Each row has a name. Each piece below is followed by the name of the row it came from, unless a question asks for something else. Each question is about the rows just above it. Places in a row count from 0.

J153: [ 6.92  3.67 -0.07  0.76 -4.20 -0.84 -1.67 -0.98 -0.84  4.91 -2.36 -3.75
 -2.31  0.74 -1.62 -1.28  0.87 -1.33  0.56  1.90 -0.83]
J427: [-1.33 -0.84  3.67 -1.67 -0.98  0.74 -0.83 -1.28  0.57 -3.75 -1.62 -2.31
  6.92  4.91  1.90 -0.84 -2.36  0.87 -0.07 -4.20  0.76]
J628: [ 0.50 -4.15  3.67 -3.25 -2.99  3.63 -3.03 -1.80 -0.32  7.98 -1.03 -0.12
  9.27  2.46  2.04  1.95 -2.45  2.90 -0.61 -4.29  0.41]
J478: [-3.74 -4.10  3.23 -3.55 -1.64  2.77 -4.17 -5.22 -2.73 -2.70 -0.60  0.95
  7.97  3.16  0.34  1.38 -2.24  3.58 -1.14 -3.05  0.74]
J271: [-1.33  0.88  3.67  4.91 -0.84 -2.31  0.87  6.92 -0.98 -0.83 -0.84 -1.62
 -2.36 -4.20 -3.75  0.76  0.57  0.74 -0.07 -1.67  1.90]
Which row holds these entries in another order? [-4.20 -3.75 -2.36 -2.31 -1.67 -1.62 -1.33 -1.28 -0.98 -0.84 -0.84 -0.83
 -0.07  0.57  0.74  0.76  0.87  1.90  3.67  4.91  6.92] | J427
Which row holds these entries in another order? [ 0.76 -4.20 -0.07  0.87 -2.36 -0.84  1.90  4.91  6.92 -2.31 -1.62 -3.75
  0.57 -1.28 -0.83  0.74 -0.98 -1.67  3.67 -0.84 -1.33] | J427
Where in the named rows is [-0.60]? | J478, 10
[7.97] is at row and place | J478, 12

J90: [ 0.88  7.65  7.23 -0.84 -4.86  1.57 -8.69 -6.78 -3.38 -0.20]
J792: [-3.38  7.23 -0.83  0.88  1.57 -6.78  7.65 -4.86 -8.69 -0.20]
J483: [-1.21 -1.85 -3.89  5.87 -0.85 -2.69 -4.07  9.04  3.82  7.84]
J704: [ 7.82 -1.42 -5.20 -0.60 -3.07  8.74  8.69 -0.12  7.88  2.16]
J206: [-1.21 -0.85  5.87 -4.08 -1.71  7.21  9.04 -3.89 -2.69 -1.85]
Put [-0.20 -8.69 -4.86  7.65 -6.78  1.57  0.88 -0.83  7.23 -3.38] back in order: which row is it? | J792
[-8.69 -0.20 -3.38  7.23 -0.83  0.88  1.57 -6.78  7.65 -4.86] is which row reordered? | J792
[-3.38 -0.20 -0.84 -6.78 -4.86  0.88 -8.69  7.23  1.57  7.65] is which row reordered? | J90

